Below are the code and all the weights of a small trained network. Each question names an input and a class and asks about switching units off, where a switched-off unit gives its printed mean instead of its output.

import numpy as np


def w(rows, s, z=0):
    codes = np.array(rows[::2]) - 128.0
    scale = np.full(codes.shape[1], s)
    scale[-1] = z or s
    return codes * scale


def f(y):
    return y / 2 * (1 + np.tanh(0.7978845608 * (y + 0.044715 * y**3)))


def log_softmax(a):
    a = a - a.max(-1, keepdims=True)
    return a - np.log(np.exp(a).sum(-1, keepdims=True))


def net(x, mask):
    res = np.array(x, float).reshape(1, 2) / 4 @ E
    y = f(res @ A[0][:, :-1].T + A[0][:, -1])
    res = res + np.where(mask, y, B[0][:, -1]) @ B[0][:, :-1]
    return log_softmax(res[-1] @ U[:, :-1].T + U[:, -1])


A, B = {}, {}
E = w([
[8,59,123],'x0',
[126,51,210],'x1',
],0.012)
A[0] = w([
[217,218,84,252],'neuron 1',
[72,75,159,192],'neuron 2',
[84,16,185,216],'neuron 3',
[45,55,147,115],'neuron 4',
[32,204,48,253],'neuron 5',
[254,183,164,194],'neuron 6',
[55,152,158,237],'neuron 7',
[64,21,187,182],'neuron 8',
],0.013,0.0041)
B[0] = w([
[96,138,252,250],'neuron 1',
[120,46,119,195],'neuron 2',
[202,75,64,228],'neuron 3',
[111,26,181,211],'neuron 4',
[12,193,70,232],'neuron 5',
[240,199,152,246],'neuron 6',
[79,109,133,179],'neuron 7',
[154,6,94,230],'neuron 8',
],0.025,0.014)
U = w([
[107,153,253,240],'0',
[2,157,84,56],'1',
[76,22,37,214],'2',
[189,118,74,1],'3',
],0.0078,0.00092)

Each question gives the input, the list of numbers given to net, and the class t.
The units are the neurons (one row each of A and B). Each row of codes is followed by its name. A weight is (code - 128) times the scale printed after its matrix; where a second scale follows, it is the last column's (A, B and U).
mask holds one flag per neuron, in row order. A switched-off neuron (its flag False) gives its mean, the last column of its row in B, instead of its output. The means were averaged over made-up inputs and are rounded, as every weight is.
A unit's drop is (log p(t) with every unit on - log p(t) with that unit switched off) / (log p(t) with every unit on - log p(t) with every unit switched off).
most important unit: the unit with the biggest drop
top k neurons: the k neurons with the biggest drops, biggest first
drop of u: that unit's drop, to one decimal
input [0,-8], class 1: most important unit	neuron 5
input [-4,5], class 3: top 2 neurons	[neuron 1; neuron 4]
input [-2,5], class 3: top 2 neurons	[neuron 5; neuron 4]
input [7,-6], class 1: top 2 neurons	[neuron 5; neuron 3]
input [2,-2], class 1: top 2 neurons	[neuron 8; neuron 3]
input [-3,8], class 3: top 4 neurons	[neuron 5; neuron 4; neuron 6; neuron 7]
input [-2,3], class 3: top 2 neurons	[neuron 1; neuron 4]
input [1,-2], class 1: drop of neuron 8	0.1
input [8,-8], class 1: drop of neuron 5	0.8
input [-3,-1], class 0: drop of neuron 3	0.0
input [-2,-5], class 0: drop of neuron 1	0.1
